Below are the code and all the weights of a small trained network. Each question names an input and a class and asks about switching units off, where a switched-off unit gives its printed mean instead of its output.

import numpy as np


def w(rows, s, z=0):
    codes = np.array(rows[::2]) - 128.0
    scale = np.full(codes.shape[1], s)
    scale[-1] = z or s
    return codes * scale


def f(y):
    return y / 2 * (1 + np.tanh(0.7978845608 * (y + 0.044715 * y**3)))


def log_softmax(a):
    a = a - a.max(-1, keepdims=True)
    return a - np.log(np.exp(a).sum(-1, keepdims=True))


def net(x, mask):
    res = np.array(x, float).reshape(1, 8) / 4 @ E
    y = f(res @ A[0][:, :-1].T + A[0][:, -1])
    res = res + np.where(mask, y, B[0][:, -1]) @ B[0][:, :-1]
    return log_softmax(res[-1] @ U[:, :-1].T + U[:, -1])


A, B = {}, {}
E = w([
[92,16,57],'x0',
[96,79,127],'x1',
[152,87,147],'x2',
[130,43,160],'x3',
[75,72,165],'x4',
[105,180,117],'x5',
[112,120,41],'x6',
[254,106,147],'x7',
],0.0085)
A[0] = w([
[108,110,179,207],'N0',
[158,179,85,168],'N1',
[193,125,139,171],'N2',
[95,133,195,192],'N3',
[165,111,247,255],'N4',
[111,167,205,142],'N5',
[75,136,193,94],'N6',
[100,147,125,81],'N7',
[124,148,60,184],'N8',
],0.013,0.0056)
B[0] = w([
[129,138,30,172],'N0',
[133,152,217,195],'N1',
[131,69,154,187],'N2',
[174,134,15,174],'N3',
[254,118,84,245],'N4',
[158,179,140,180],'N5',
[95,162,71,154],'N6',
[54,164,137,131],'N7',
[60,90,252,182],'N8',
],0.0083,0.011)
U = w([
[165,77,115,255],'0',
[17,25,137,76],'1',
[87,214,251,112],'2',
[124,185,38,32],'3',
[198,118,99,104],'4',
],0.014,0.0051)

Each question gives the input, the list of numbers given to net, and the class t.
The units are the neurons (one row each of A and B). Each row of codes is followed by its name. A weight is (code - 128) times the scale printed after its matrix; where a second scale follows, it is the last column's (A, B and U).
mask holds one flag per neuron, in row order. A switched-off neuron (its flag False) gives its mean, the last column of its row in B, instead of its output. The means were averaged over made-up inputs and are rounded, as every weight is.
A unit's drop is (log p(t) with every unit on - log p(t) with that unit switched off) / (log p(t) with every unit on - log p(t) with every unit switched off).
The circuit of an input: a set's keep is (log p(t) with only the set's units on - log p(t) with every unit switched off) / (log p(t) with every unit on - log p(t) with every unit switched off). Starting from all 9 units, units are removed one at a time, each time the one whose removal leaves the highest keep (on an exact tie, the one counted first), for as long as the keep stays at least 0.8.
units of the circuit, in order: the units of the circuit, biggest drop first
most important unit: the unit with the biggest drop
top k neurons: the k neurons with the biggest drops, biggest first
drop when u is switched off: that unit's drop, to one decimal
input [6,-1,0,8,4,-3,6,5], class 1: most important unit => N4
input [1,-7,-8,-4,8,3,2,6], class 2: units of the circuit, in order => N4, N3
input [-4,1,-8,-1,-3,-4,-1,2], class 2: units of the circuit, in order => N1, N0
input [-3,2,4,-8,1,6,-7,-1], class 3: units of the circuit, in order => N3, N8
input [0,-8,-7,-2,2,-1,3,6], class 2: units of the circuit, in order => N4, N1
input [8,-1,1,5,8,-4,-5,-1], class 0: units of the circuit, in order => N4, N8
input [-1,4,-5,-3,1,-4,1,0], class 1: top 3 neurons => N4, N5, N1
input [0,-8,3,2,1,4,5,-2], class 2: units of the circuit, in order => N4, N3
input [7,-6,-7,4,0,-5,6,3], class 1: units of the circuit, in order => N4, N8
input [-4,-6,-7,-1,8,6,-7,5], class 4: drop when N4 is switched off => 0.2
input [-8,4,-3,3,-3,-4,-6,-4], class 4: drop when N4 is switched off => 0.4
input [-5,5,7,0,-1,1,-4,-8], class 3: drop when N4 is switched off => 0.0
